Here is a tiny trained network, its code and every weight. The questions are about switching its units off for an input and a class, where a switched-off unit gives its printed mean instead of its output.

import numpy as np


def w(rows, s, z=0):
    codes = np.array(rows[::2]) - 128.0
    scale = np.full(codes.shape[1], s)
    scale[-1] = z or s
    return codes * scale


def norm(h):
    return h / np.sqrt((h * h).mean(-1, keepdims=True) + 1e-5)


def f(y):
    return np.maximum(y, 0)


def log_softmax(a):
    a = a - a.max(-1, keepdims=True)
    return a - np.log(np.exp(a).sum(-1, keepdims=True))


def net(x, mask):
    res = np.array(x, float).reshape(1, 8) / 4 @ E
    u = 0
    for l in range(2):
        y = f(norm(res) @ A[l][:, :-1].T + A[l][:, -1])
        res = res + np.where(mask[u : u + 8], y, B[l][:, -1]) @ B[l][:, :-1]
        u += 8
    return log_softmax(norm(res)[-1] @ U[:, :-1].T + U[:, -1])


A, B = {}, {}
E = w([
[215,129,127,127,96,88,24,138],'x0',
[130,133,129,133,132,127,129,131],'x1',
[199,77,197,72,142,116,194,48],'x2',
[129,131,128,131,130,127,127,127],'x3',
[128,125,129,131,127,128,128,130],'x4',
[127,134,128,129,127,129,128,127],'x5',
[129,126,128,128,124,127,129,130],'x6',
[75,143,174,118,139,2,129,173],'x7',
],0.0074)
A[0] = w([
[188,132,151,129,130,38,79,138,16],'0.n0',
[127,133,123,120,131,103,162,144,108],'0.n1',
[67,125,154,128,138,98,213,120,25],'0.n2',
[107,126,172,103,124,8,158,124,22],'0.n3',
[163,116,161,114,121,127,192,107,5],'0.n4',
[71,142,114,143,132,94,100,170,44],'0.n5',
[85,120,135,135,132,128,164,145,20],'0.n6',
[165,133,177,89,145,49,170,97,70],'0.n7',
],0.017,0.0031)
B[0] = w([
[115,164,135,7,126,114,108,64,216],'0.n0',
[123,157,138,141,153,150,115,142,159],'0.n1',
[134,158,141,23,122,99,98,64,227],'0.n2',
[167,212,179,216,221,103,124,166,250],'0.n3',
[136,45,109,142,72,164,168,102,200],'0.n4',
[101,73,94,199,90,148,139,182,199],'0.n5',
[120,157,112,64,131,114,113,116,172],'0.n6',
[93,6,93,177,47,146,143,176,238],'0.n7',
],0.015,0.012)
A[1] = w([
[210,125,103,129,159,253,221,62,146],'1.n0',
[30,72,69,172,76,114,149,201,8],'1.n1',
[86,147,150,21,158,133,153,111,225],'1.n2',
[30,188,135,43,186,142,219,47,71],'1.n3',
[188,170,139,38,125,95,59,35,8],'1.n4',
[171,137,137,129,102,215,145,62,57],'1.n5',
[76,157,81,115,103,80,107,206,90],'1.n6',
[148,95,163,122,114,94,158,137,135],'1.n7',
],0.011,0.0012)
B[1] = w([
[106,175,154,182,176,78,117,181,252],'1.n0',
[116,58,149,124,101,145,175,91,255],'1.n1',
[143,180,78,138,129,203,57,112,220],'1.n2',
[155,141,129,38,96,128,80,113,221],'1.n3',
[116,150,116,55,118,148,133,91,248],'1.n4',
[134,142,165,150,160,65,134,153,220],'1.n5',
[177,73,132,140,126,157,185,99,214],'1.n6',
[99,194,5,157,139,230,138,151,181],'1.n7',
],0.013,0.0079)
U = w([
[119,14,109,179,72,166,187,129,235],'0',
[138,196,113,2,120,142,64,82,130],'1',
[143,205,185,216,218,59,120,204,3],'2',
],0.0084,0.00069)

Each question gives the input, the list of numbers given to net, and the class t.
The units are the neurons (one row each of A and B). Each row of codes is followed by its name. A weight is (code - 128) times the scale printed after its matrix; where a second scale follows, it is the last column's (A, B and U).
mask holds one flag per neuron, layer by layer. A switched-off neuron (its flag False) gives its mean, the last column of its row in B, instead of its output. The means were averaged over made-up inputs and are rounded, as every weight is.
A unit's drop is (log p(t) with every unit on - log p(t) with that unit switched off) / (log p(t) with every unit on - log p(t) with every unit switched off).
The circuit of an input: a set's keep is (log p(t) with only the set's units on - log p(t) with every unit switched off) / (log p(t) with every unit on - log p(t) with every unit switched off). Starting from the 12 units with the biggest drops (on a tie, the unit counted first), units are removed one at a time, each time the one whose removal leaves the highest keep (on an exact tie, the one counted first), for as long as the keep stays at least 0.8.
units of the circuit, in order: the units of the circuit, biggest drop first
top k neurons: the k neurons with the biggest drops, biggest first
top k neurons in layer l: the k neurons of layer l with the biggest drops, biggest first
drop of u: that unit's drop, to one decimal
input [1,-7,-1,2,0,-2,-6,-4], class 2: top neuron	(0.n7)
input [-3,2,-4,-8,-4,-3,2,3], class 0: top 2 neurons	(0.n5, 0.n0)
input [-4,4,-5,7,-6,6,-8,-6], class 2: top 2 neurons	(0.n7, 0.n2)
input [-7,-2,-5,8,5,0,0,-5], class 1: top 2 neurons	(0.n7, 0.n3)
input [6,1,-6,-6,8,6,1,2], class 0: top 2 neurons	(0.n5, 0.n2)
input [-7,-1,-4,4,-1,-3,6,-6], class 1: top 3 neurons	(0.n7, 0.n3, 1.n3)
input [5,-4,-5,-5,-1,-8,-5,4], class 0: top 4 neurons	(0.n5, 0.n2, 1.n6, 0.n6)
input [-2,3,-4,-3,4,8,6,7], class 2: top 3 neurons	(0.n3, 0.n7, 0.n5)
input [4,-8,-1,-4,1,1,3,-8], class 2: top 2 neurons	(0.n7, 0.n2)
input [4,8,4,-8,3,-7,-3,-4], class 0: top 3 neurons	(0.n3, 0.n2, 0.n4)
input [3,-6,0,7,5,7,7,5], class 2: top 2 neurons	(0.n3, 0.n2)
input [6,8,1,-1,-8,0,4,-7], class 2: top 4 neurons	(0.n2, 0.n0, 0.n7, 1.n0)
input [-8,7,7,-4,-2,2,-5,3], class 1: top 3 neurons	(0.n2, 0.n5, 0.n6)
input [3,1,6,-7,-2,4,1,-8], class 2: units of the circuit, in order	(1.n0)
input [4,0,-5,8,-7,-1,3,6], class 2: top 3 neurons in layer 0	(0.n3, 0.n7, 0.n5)
input [-6,1,-6,-4,7,8,-8,-7], class 2: top 2 neurons in layer 1	(1.n0, 1.n4)
input [7,4,-8,-5,-4,-3,4,-6], class 0: top 3 neurons in layer 0	(0.n2, 0.n3, 0.n0)
input [5,-8,-6,-1,0,0,0,-2], class 0: top 2 neurons in layer 0	(0.n2, 0.n3)
input [-5,-5,1,8,-8,-3,8,-5], class 1: top 3 neurons in layer 0	(0.n7, 0.n5, 0.n3)
input [0,2,3,3,5,-4,4,0], class 0: units of the circuit, in order	(0.n7)
input [-3,7,5,-6,-6,-3,2,8], class 2: top 3 neurons in layer 0	(0.n3, 0.n7, 0.n2)
input [-6,0,4,8,-8,8,2,-2], class 1: top 2 neurons in layer 0	(0.n2, 0.n5)
input [5,1,-6,-2,6,3,-6,5], class 0: top 2 neurons in layer 0	(0.n5, 0.n2)
input [-8,2,-1,-8,5,-3,7,7], class 1: top 2 neurons in layer 0	(0.n2, 0.n6)
input [4,-3,-3,1,6,4,-7,6], class 2: drop of 0.n2	1.4
input [3,-4,5,-5,4,0,-1,4], class 0: drop of 0.n7	3.1
